Below is a small trained network, with its code and all its weights. Each question gives an input and a target symbol and asks what happens when units are switched off, that is, made to give their printed mean instead of their output.

import numpy as np


def w(rows, s, z=0):
    codes = np.array(rows[::2]) - 128.0
    scale = np.full(codes.shape[1], s)
    scale[-1] = z or s
    return codes * scale


def f(y):
    return y / 2 * (1 + np.tanh(0.7978845608 * (y + 0.044715 * y**3)))


def softmax(a):
    e = np.exp(a - a.max(-1, keepdims=True))
    return e / e.sum(-1, keepdims=True)


def log_softmax(a):
    a = a - a.max(-1, keepdims=True)
    return a - np.log(np.exp(a).sum(-1, keepdims=True))


def net(x, mask):
    ids = ['ΓΞΠΩδζθλμστφ'.index(c) for c in x.split()]
    T = len(ids)
    res = E[ids] + P[:T]
    q, k, v = (res @ M[0].T for M in (Q, K, V))
    z = softmax(np.where(np.tri(T) > 0, q @ k.T / 4**0.5, -1e9)) @ v
    res = res + np.where(mask[0], z, O[0][:, -1]) @ O[0][:, :-1]
    y = f(res @ A[0][:, :-1].T + A[0][:, -1])
    res = res + np.where(mask[1:25], y, B[0][:, -1]) @ B[0][:, :-1]
    return log_softmax(res[-1] @ U[:, :-1].T + U[:, -1])


Q, K, V, O, A, B = {}, {}, {}, {}, {}, {}
E = w([
[114,129,117,124],'Γ',
[109,190,83,117],'Ξ',
[103,82,140,130],'Π',
[72,97,113,124],'Ω',
[158,91,165,133],'δ',
[112,111,126,128],'ζ',
[195,93,3,120],'θ',
[179,140,150,128],'λ',
[142,152,122,125],'μ',
[140,150,123,125],'σ',
[80,137,98,121],'τ',
[160,193,109,121],'φ',
],0.021)
P = w([
[118,142,173,78],'0',
[161,131,74,124],'1',
[114,127,174,49],'2',
[143,151,119,209],'3',
[167,75,68,69],'4',
[114,175,144,198],'5',
[190,24,6,101],'6',
],0.015)
Q[0] = w([
[87,132,198,125],'head 1',
[94,189,235,173],'head 1',
[104,157,194,8],'head 1',
[179,78,76,100],'head 1',
],0.015)
K[0] = w([
[113,163,140,199],'head 1',
[110,139,121,216],'head 1',
[85,165,209,151],'head 1',
[121,125,120,6],'head 1',
],0.016)
V[0] = w([
[200,220,124,107],'head 1',
[240,255,125,136],'head 1',
[243,26,203,98],'head 1',
[26,178,16,114],'head 1',
],0.0084)
O[0] = w([
[78,21,48,82,123],'head 1',
[71,1,42,77,93],'head 1',
[67,145,50,246,254],'head 1',
[220,122,161,53,87],'head 1',
],0.009,0.0041)
A[0] = w([
[89,187,158,107,168],'neuron 1',
[117,5,99,97,116],'neuron 2',
[138,208,59,106,192],'neuron 3',
[249,188,203,101,37],'neuron 4',
[128,69,124,200,153],'neuron 5',
[132,147,146,127,209],'neuron 6',
[82,118,120,60,215],'neuron 7',
[188,255,158,188,64],'neuron 8',
[143,104,145,124,113],'neuron 9',
[171,156,170,115,75],'neuron 10',
[114,160,152,135,220],'neuron 11',
[163,185,94,156,90],'neuron 12',
[122,127,128,160,134],'neuron 13',
[104,162,163,149,246],'neuron 14',
[202,108,185,116,227],'neuron 15',
[106,113,125,158,153],'neuron 16',
[192,117,168,95,168],'neuron 17',
[104,99,137,74,136],'neuron 18',
[162,82,77,66,2],'neuron 19',
[131,84,96,74,77],'neuron 20',
[139,159,124,146,121],'neuron 21',
[215,101,159,93,135],'neuron 22',
[65,80,83,171,133],'neuron 23',
[156,77,164,176,147],'neuron 24',
],0.0092,0.0077)
B[0] = w([
[162,122,113,166,161],'neuron 1',
[112,217,234,94,222],'neuron 2',
[130,97,147,192,189],'neuron 3',
[28,118,37,124,211],'neuron 4',
[128,157,118,95,220],'neuron 5',
[180,120,100,132,172],'neuron 6',
[160,23,165,157,181],'neuron 7',
[47,192,196,138,206],'neuron 8',
[120,160,140,104,125],'neuron 9',
[94,133,124,149,154],'neuron 10',
[180,113,86,155,186],'neuron 11',
[147,144,254,146,150],'neuron 12',
[147,142,124,114,152],'neuron 13',
[195,121,56,157,214],'neuron 14',
[163,161,115,66,216],'neuron 15',
[131,131,117,112,172],'neuron 16',
[131,159,125,56,188],'neuron 17',
[149,99,181,157,146],'neuron 18',
[120,206,148,224,159],'neuron 19',
[116,136,193,176,159],'neuron 20',
[141,136,145,136,140],'neuron 21',
[106,149,103,101,186],'neuron 22',
[91,135,124,97,254],'neuron 23',
[114,173,92,111,160],'neuron 24',
],0.0083,0.0097)
U = w([
[111,84,45,188,180],'Γ',
[147,92,68,41,105],'Ξ',
[227,104,112,141,161],'Π',
[118,88,144,116,231],'Ω',
[111,115,140,124,99],'δ',
[2,93,117,86,41],'ζ',
[222,67,107,113,249],'θ',
[173,122,176,91,100],'λ',
[164,162,184,211,6],'μ',
[122,84,137,118,250],'σ',
[86,114,199,158,24],'τ',
[105,191,121,88,73],'φ',
],0.0079,0.0027)

Each question gives the input, a string of symbols that net reads in full, and the target symbol t.
The units are the heads (4 rows each of Q, K, V and O) and the neurons (one row each of A and B). Each row of codes is followed by its name. A weight is (code - 128) times the scale printed after its matrix; where a second scale follows, it is the last column's (O, A, B and U).
mask holds one flag per unit, heads first, then neurons. A switched-off unit (its flag False) gives its mean, the last column of its rows in O or B, instead of its output. The means were averaged over made-up inputs and are rounded, as every weight is.
A unit's drop is (log p(t) with every unit on - log p(t) with that unit switched off) / (log p(t) with every unit on - log p(t) with every unit switched off).
The circuit of an input: a set's keep is (log p(t) with only the set's units on - log p(t) with every unit switched off) / (log p(t) with every unit on - log p(t) with every unit switched off). Starting from the 12 units with the biggest drops (on a tie, the unit counted first), units are removed one at a time, each time the one whose removal leaves the highest keep (on an exact tie, the one counted first), for as long as the keep stays at least 0.8.
units of the circuit, in order: the units of the circuit, biggest drop first
top k neurons: the k neurons with the biggest drops, biggest first
drop when u is switched off: that unit's drop, to one decimal
input Ω τ δ Γ σ, target Γ: units of the circuit, in order : (head 1; neuron 2)
input ζ σ Π Ω τ θ, target φ: units of the circuit, in order : (head 1; neuron 8; neuron 4)
input Γ δ λ σ φ, target ζ: units of the circuit, in order : (head 1; neuron 14)
input δ Π Γ Ξ Ω Ω δ, target φ: units of the circuit, in order : (head 1; neuron 8; neuron 4; neuron 15)
input δ Ω δ, target Γ: units of the circuit, in order : (head 1; neuron 2)
input δ δ δ σ λ, target Γ: units of the circuit, in order : (head 1)
input μ λ Ω Ω, target ζ: units of the circuit, in order : (head 1; neuron 23)
input δ δ Π, target Γ: units of the circuit, in order : (head 1; neuron 2; neuron 14)
input δ Ξ θ θ θ, target μ: top 2 neurons : (neuron 19; neuron 2)
input τ Ω μ Ω Ξ ζ, target φ: units of the circuit, in order : (head 1; neuron 4; neuron 15)
input δ δ Ω δ Γ, target φ: units of the circuit, in order : (head 1; neuron 4)
input Ξ λ δ Π, target ζ: units of the circuit, in order : (head 1; neuron 23)
input δ δ λ λ Ξ δ Ω, target λ: top 2 neurons : (neuron 2; neuron 4)
input λ Ξ δ, target ζ: units of the circuit, in order : (head 1)
input Π λ τ Γ Γ Ξ τ, target θ: top 2 neurons : (neuron 8; neuron 4)
input ζ Π Γ Ξ, target μ: top 3 neurons : (neuron 8; neuron 12; neuron 3)
input λ φ Π Ω, target τ: top 3 neurons : (neuron 2; neuron 20; neuron 19)
input δ δ λ δ δ Γ, target Γ: drop when neuron 4 is switched off : -0.1
input Ω Ξ Ξ τ λ τ, target Ξ: drop when neuron 9 is switched off : 0.0
input λ δ Π δ Ω, target μ: drop when head 1 is switched off : 0.8
input Ξ δ ζ, target λ: top neuron : (neuron 2)
